Here is a tiny trained network, its code and every weight. The questions are about switching its units off for an input and a class, where a switched-off unit gives its printed mean instead of its output.

import numpy as np


def w(rows, s, z=0):
    codes = np.array(rows[::2]) - 128.0
    scale = np.full(codes.shape[1], s)
    scale[-1] = z or s
    return codes * scale


def norm(h):
    return h / np.sqrt((h * h).mean(-1, keepdims=True) + 1e-5)


def f(y):
    return np.maximum(y, 0)


def log_softmax(a):
    a = a - a.max(-1, keepdims=True)
    return a - np.log(np.exp(a).sum(-1, keepdims=True))


def net(x, mask):
    res = np.array(x, float).reshape(1, 4) / 4 @ E
    u = 0
    for l in range(3):
        y = f(norm(res) @ A[l][:, :-1].T + A[l][:, -1])
        res = res + np.where(mask[u : u + 9], y, B[l][:, -1]) @ B[l][:, :-1]
        u += 9
    return log_softmax(norm(res)[-1] @ U[:, :-1].T + U[:, -1])


A, B = {}, {}
E = w([
[102,254,17],'x0',
[131,126,129],'x1',
[68,208,218],'x2',
[45,104,145],'x3',
],0.0049)
A[0] = w([
[163,81,63,51],'0.n0',
[89,166,163,90],'0.n1',
[226,111,169,44],'0.n2',
[200,138,105,47],'0.n3',
[247,126,236,151],'0.n4',
[178,207,166,2],'0.n5',
[129,65,136,100],'0.n6',
[128,134,126,50],'0.n7',
[157,105,88,126],'0.n8',
],0.012,0.0017)
B[0] = w([
[132,211,126,217],'0.n0',
[138,126,149,191],'0.n1',
[205,201,99,198],'0.n2',
[144,129,136,175],'0.n3',
[107,248,133,253],'0.n4',
[131,110,104,185],'0.n5',
[142,2,211,205],'0.n6',
[155,51,162,128],'0.n7',
[103,16,140,190],'0.n8',
],0.0063,0.0053)
A[1] = w([
[162,93,193,217],'1.n0',
[72,54,163,179],'1.n1',
[120,160,116,69],'1.n2',
[38,142,47,195],'1.n3',
[180,111,132,5],'1.n4',
[21,103,93,108],'1.n5',
[169,171,139,192],'1.n6',
[187,164,254,173],'1.n7',
[139,174,61,137],'1.n8',
],0.0094,0.0026)
B[1] = w([
[100,197,187,211],'1.n0',
[41,2,219,188],'1.n1',
[150,88,121,148],'1.n2',
[187,125,27,201],'1.n3',
[181,197,94,141],'1.n4',
[8,174,62,160],'1.n5',
[208,138,170,198],'1.n6',
[85,105,73,253],'1.n7',
[70,15,100,202],'1.n8',
],0.0053,0.006)
A[2] = w([
[10,118,74,25],'2.n0',
[86,254,17,185],'2.n1',
[206,147,204,206],'2.n2',
[140,153,26,119],'2.n3',
[160,176,69,77],'2.n4',
[82,93,196,136],'2.n5',
[38,103,55,123],'2.n6',
[246,197,127,148],'2.n7',
[239,89,98,6],'2.n8',
],0.0083,0.0024)
B[2] = w([
[164,167,81,169],'2.n0',
[166,83,222,255],'2.n1',
[167,174,2,191],'2.n2',
[118,104,238,204],'2.n3',
[46,71,178,179],'2.n4',
[74,156,123,186],'2.n5',
[206,220,70,185],'2.n6',
[70,80,68,206],'2.n7',
[144,95,116,165],'2.n8',
],0.0069,0.0066)
U = w([
[179,144,35,255],'0',
[121,68,204,131],'1',
[162,253,146,153],'2',
[52,149,155,44],'3',
[195,70,99,1],'4',
],0.015,0.0033)

Each question gives the input, the list of numbers given to net, and the class t.
The units are the neurons (one row each of A and B). Each row of codes is followed by its name. A weight is (code - 128) times the scale printed after its matrix; where a second scale follows, it is the last column's (A, B and U).
mask holds one flag per neuron, layer by layer. A switched-off neuron (its flag False) gives its mean, the last column of its row in B, instead of its output. The means were averaged over made-up inputs and are rounded, as every weight is.
A unit's drop is (log p(t) with every unit on - log p(t) with that unit switched off) / (log p(t) with every unit on - log p(t) with every unit switched off).
The circuit of an input: a set's keep is (log p(t) with only the set's units on - log p(t) with every unit switched off) / (log p(t) with every unit on - log p(t) with every unit switched off). Starting from the 12 units with the biggest drops (on a tie, the unit counted first), units are removed one at a time, each time the one whose removal leaves the highest keep (on an exact tie, the one counted first), for as long as the keep stays at least 0.8.
circuit, biggest first: the units of the circuit, biggest drop first
most important unit: the unit with the biggest drop
k most important neurons: the k neurons with the biggest drops, biggest first
k most important neurons of layer l: the k neurons of layer l with the biggest drops, biggest first
input [4,8,-2,7], class 0: circuit, biggest first	1.n3
input [5,-2,3,6], class 2: circuit, biggest first	2.n6, 2.n1, 2.n0
input [-4,5,0,0], class 0: circuit, biggest first	0.n2, 2.n2
input [3,-3,7,0], class 1: 2 most important neurons of layer 1	1.n1, 1.n8
input [3,7,2,0], class 1: 2 most important neurons	0.n8, 1.n1
input [0,-2,-4,1], class 1: 3 most important neurons	0.n8, 0.n4, 1.n1
input [-8,2,4,2], class 3: 2 most important neurons of layer 0	0.n4, 0.n8
input [-1,-3,-1,-4], class 0: 2 most important neurons	0.n2, 1.n6
input [8,8,-5,-2], class 4: 4 most important neurons of layer 2	2.n3, 2.n1, 2.n2, 2.n4
input [-5,5,-5,0], class 0: 2 most important neurons of layer 2	2.n2, 2.n1
input [8,3,0,-1], class 4: 2 most important neurons of layer 2	2.n1, 2.n3
input [-5,-8,-3,-1], class 0: 2 most important neurons of layer 0	0.n2, 0.n4
input [5,-4,1,-3], class 1: 2 most important neurons of layer 1	1.n7, 1.n1
input [-5,2,5,-5], class 2: circuit, biggest first	0.n4
input [-1,3,1,-5], class 2: 2 most important neurons of layer 0	0.n4, 0.n2
input [4,-6,-8,-7], class 4: 2 most important neurons of layer 2	2.n3, 2.n2
input [1,2,5,-5], class 1: 3 most important neurons	2.n1, 0.n5, 1.n0
input [-3,1,0,-7], class 0: 2 most important neurons of layer 2	2.n2, 2.n7
input [4,-6,1,8], class 2: 3 most important neurons of layer 2	2.n6, 2.n7, 2.n1
input [3,-8,2,-6], class 1: most important unit	0.n6
input [-8,-8,-7,-3], class 0: 3 most important neurons of layer 2	2.n2, 2.n1, 2.n3
input [6,2,-2,-7], class 4: 2 most important neurons	0.n4, 1.n0
input [-6,4,-2,-8], class 0: 2 most important neurons	2.n7, 2.n2
